Below is a small trained network, with its code and all its weights. Each question gives an input and a class and asks what happens when units are switched off, that is, made to give their printed mean instead of their output.

import numpy as np


def w(rows, s, z=0):
    codes = np.array(rows[::2]) - 128.0
    scale = np.full(codes.shape[1], s)
    scale[-1] = z or s
    return codes * scale


def f(y):
    return y / 2 * (1 + np.tanh(0.7978845608 * (y + 0.044715 * y**3)))


def log_softmax(a):
    a = a - a.max(-1, keepdims=True)
    return a - np.log(np.exp(a).sum(-1, keepdims=True))


def net(x, mask):
    res = np.array(x, float).reshape(1, 6) / 4 @ E
    y = f(res @ A[0][:, :-1].T + A[0][:, -1])
    res = res + np.where(mask, y, B[0][:, -1]) @ B[0][:, :-1]
    return log_softmax(res[-1] @ U[:, :-1].T + U[:, -1])


A, B = {}, {}
E = w([
[3,181,67,139],'x0',
[126,135,133,133],'x1',
[128,130,124,124],'x2',
[123,129,123,121],'x3',
[140,28,116,208],'x4',
[13,96,212,74],'x5',
],0.008)
A[0] = w([
[75,180,126,175,112],'N1',
[172,102,162,96,32],'N2',
[75,70,245,118,69],'N3',
[189,97,193,104,8],'N4',
[137,220,134,102,198],'N5',
[89,81,179,61,94],'N6',
[183,127,58,152,90],'N7',
[176,160,111,161,12],'N8',
[84,68,156,83,123],'N9',
[184,133,184,76,103],'N10',
[61,147,70,148,2],'N11',
[114,56,128,205,217],'N12',
[149,201,152,131,110],'N13',
[177,50,149,46,103],'N14',
[109,86,157,77,28],'N15',
[172,133,215,164,117],'N16',
],0.011,0.0049)
B[0] = w([
[73,99,77,133,192],'N1',
[96,118,40,153,148],'N2',
[237,172,122,156,249],'N3',
[68,95,30,171,178],'N4',
[164,96,136,11,251],'N5',
[170,203,127,174,214],'N6',
[186,191,198,182,209],'N7',
[181,193,66,190,151],'N8',
[221,183,123,136,207],'N9',
[79,55,96,96,194],'N10',
[98,135,6,161,179],'N11',
[113,117,218,1,253],'N12',
[164,124,185,124,165],'N13',
[55,112,48,139,206],'N14',
[162,169,91,169,143],'N15',
[79,90,68,103,191],'N16',
],0.0093,0.0054)
U = w([
[181,220,117,182,22],'0',
[2,91,21,134,39],'1',
[86,116,169,77,254],'2',
[91,121,166,76,250],'3',
[104,83,199,6,46],'4',
],0.0094,0.0064)

Each question gives the input, the list of numbers given to net, and the class t.
The units are the neurons (one row each of A and B). Each row of codes is followed by its name. A weight is (code - 128) times the scale printed after its matrix; where a second scale follows, it is the last column's (A, B and U).
mask holds one flag per neuron, in row order. A switched-off neuron (its flag False) gives its mean, the last column of its row in B, instead of its output. The means were averaged over made-up inputs and are rounded, as every weight is.
A unit's drop is (log p(t) with every unit on - log p(t) with that unit switched off) / (log p(t) with every unit on - log p(t) with every unit switched off).
The circuit of an input: a set's keep is (log p(t) with only the set's units on - log p(t) with every unit switched off) / (log p(t) with every unit on - log p(t) with every unit switched off). Starting from the 12 units with the biggest drops (on a tie, the unit counted first), units are removed one at a time, each time the one whose removal leaves the highest keep (on an exact tie, the one counted first), for as long as the keep stays at least 0.8.
circuit, biggest first: the units of the circuit, biggest drop first
unit that matters most: the unit with the biggest drop
k most important neurons: the k neurons with the biggest drops, biggest first
drop when u is switched off: that unit's drop, to one decimal
input [-7,-1,-8,7,2,5], class 1: unit that matters most	N14
input [-4,0,4,1,2,0], class 1: circuit, biggest first	(N5, N14, N3)
input [-7,2,6,1,4,-3], class 1: 2 most important neurons	(N4, N14)
input [3,-6,7,6,8,8], class 0: circuit, biggest first	(N3, N9)
input [8,-5,4,-1,-8,8], class 0: 3 most important neurons	(N6, N9, N3)
input [0,0,-8,-3,5,6], class 0: circuit, biggest first	(N3, N9)
input [-8,1,-3,6,-7,8], class 0: 3 most important neurons	(N3, N6, N9)
input [6,-1,-8,-6,7,-2], class 4: drop when N14 is switched off	0.1
input [7,-7,-2,2,-5,8], class 0: drop when N6 is switched off	0.2
input [5,6,-6,3,7,1], class 4: drop when N5 is switched off	-0.2
